Below are the code and all the weights of a small trained network. Each question names an input and a class and asks about switching units off, where a switched-off unit gives its printed mean instead of its output.

import numpy as np


def w(rows, s, z=0):
    codes = np.array(rows[::2]) - 128.0
    scale = np.full(codes.shape[1], s)
    scale[-1] = z or s
    return codes * scale


def f(y):
    return y / 2 * (1 + np.tanh(0.7978845608 * (y + 0.044715 * y**3)))


def log_softmax(a):
    a = a - a.max(-1, keepdims=True)
    return a - np.log(np.exp(a).sum(-1, keepdims=True))


def net(x, mask):
    res = np.array(x, float).reshape(1, 4) / 4 @ E
    y = f(res @ A[0][:, :-1].T + A[0][:, -1])
    res = res + np.where(mask, y, B[0][:, -1]) @ B[0][:, :-1]
    return log_softmax(res[-1] @ U[:, :-1].T + U[:, -1])


A, B = {}, {}
E = w([
[106,231,130],'x0',
[138,124,241],'x1',
[128,128,128],'x2',
[3,102,134],'x3',
],0.018)
A[0] = w([
[121,121,30,220],'N0',
[120,107,154,57],'N1',
[50,188,138,36],'N2',
[87,60,131,137],'N3',
[101,53,127,136],'N4',
[124,111,118,116],'N5',
[213,16,118,200],'N6',
[23,152,143,89],'N7',
[93,71,128,115],'N8',
[87,171,132,78],'N9',
[150,103,120,110],'N10',
[212,80,124,179],'N11',
[143,133,165,107],'N12',
[120,124,4,254],'N13',
[96,68,114,163],'N14',
[132,128,208,195],'N15',
[152,162,112,75],'N16',
[120,143,111,115],'N17',
[142,210,195,137],'N18',
[92,62,130,135],'N19',
[156,190,113,111],'N20',
[162,131,96,142],'N21',
[125,118,91,142],'N22',
[133,128,156,149],'N23',
[61,59,134,127],'N24',
[103,64,127,136],'N25',
[120,159,94,114],'N26',
[166,216,127,151],'N27',
[112,87,179,69],'N28',
],0.019,0.011)
B[0] = w([
[127,121,46,220],'N0',
[109,98,128,139],'N1',
[50,122,156,187],'N2',
[171,114,118,195],'N3',
[162,116,113,190],'N4',
[130,116,119,136],'N5',
[30,126,158,251],'N6',
[55,89,144,222],'N7',
[150,116,125,179],'N8',
[101,134,139,161],'N9',
[99,124,125,146],'N10',
[60,135,162,219],'N11',
[146,132,142,153],'N12',
[110,123,7,248],'N13',
[164,108,108,190],'N14',
[153,110,180,209],'N15',
[138,158,115,148],'N16',
[113,140,101,138],'N17',
[143,136,153,205],'N18',
[156,114,122,190],'N19',
[143,167,105,171],'N20',
[103,150,91,166],'N21',
[126,131,93,156],'N22',
[136,127,150,152],'N23',
[174,125,131,215],'N24',
[167,112,105,182],'N25',
[107,144,99,154],'N26',
[175,193,121,198],'N27',
[135,82,125,170],'N28',
],0.019,0.025)
U = w([
[2,118,57,254],'0',
[51,100,237,193],'1',
[197,61,38,135],'2',
[229,33,156,15],'3',
[165,248,40,33],'4',
[234,223,205,63],'5',
],0.012,0.0084)

Each question gives the input, the list of numbers given to net, and the class t.
The units are the neurons (one row each of A and B). Each row of codes is followed by its name. A weight is (code - 128) times the scale printed after its matrix; where a second scale follows, it is the last column's (A, B and U).
mask holds one flag per neuron, in row order. A switched-off neuron (its flag False) gives its mean, the last column of its row in B, instead of its output. The means were averaged over made-up inputs and are rounded, as every weight is.
A unit's drop is (log p(t) with every unit on - log p(t) with that unit switched off) / (log p(t) with every unit on - log p(t) with every unit switched off).
The circuit of an input: a set's keep is (log p(t) with only the set's units on - log p(t) with every unit switched off) / (log p(t) with every unit on - log p(t) with every unit switched off). Starting from the 12 units with the biggest drops (on a tie, the unit counted first), units are removed one at a time, each time the one whose removal leaves the highest keep (on an exact tie, the one counted first), for as long as the keep stays at least 0.8.
units of the circuit, in order: the units of the circuit, biggest drop first
k most important neurons: the k neurons with the biggest drops, biggest first
drop when u is switched off: that unit's drop, to one decimal
input [1,1,4,0], class 5: 2 most important neurons : (N6; N13)
input [2,0,-1,-8], class 4: most important neuron : (N27)
input [0,-4,-4,2], class 2: 2 most important neurons : (N6; N11)
input [1,8,-5,0], class 5: units of the circuit, in order : (N6; N13)
input [3,-2,-5,0], class 4: 3 most important neurons : (N6; N7; N11)
input [1,-8,3,-5], class 4: 2 most important neurons : (N7; N27)
input [0,-2,7,4], class 2: 2 most important neurons : (N6; N11)
input [-1,-8,-3,1], class 2: 3 most important neurons : (N6; N11; N7)
input [-1,-6,-5,1], class 2: 4 most important neurons : (N6; N11; N7; N2)
input [1,-7,8,0], class 4: 4 most important neurons : (N6; N7; N11; N2)
input [1,6,7,-8], class 5: 2 most important neurons : (N27; N7)
input [2,0,6,-8], class 4: drop when N27 is switched off : 0.1
input [-8,-6,-8,6], class 2: drop when N25 is switched off : 0.0
input [1,4,-7,1], class 1: drop when N13 is switched off : 0.1
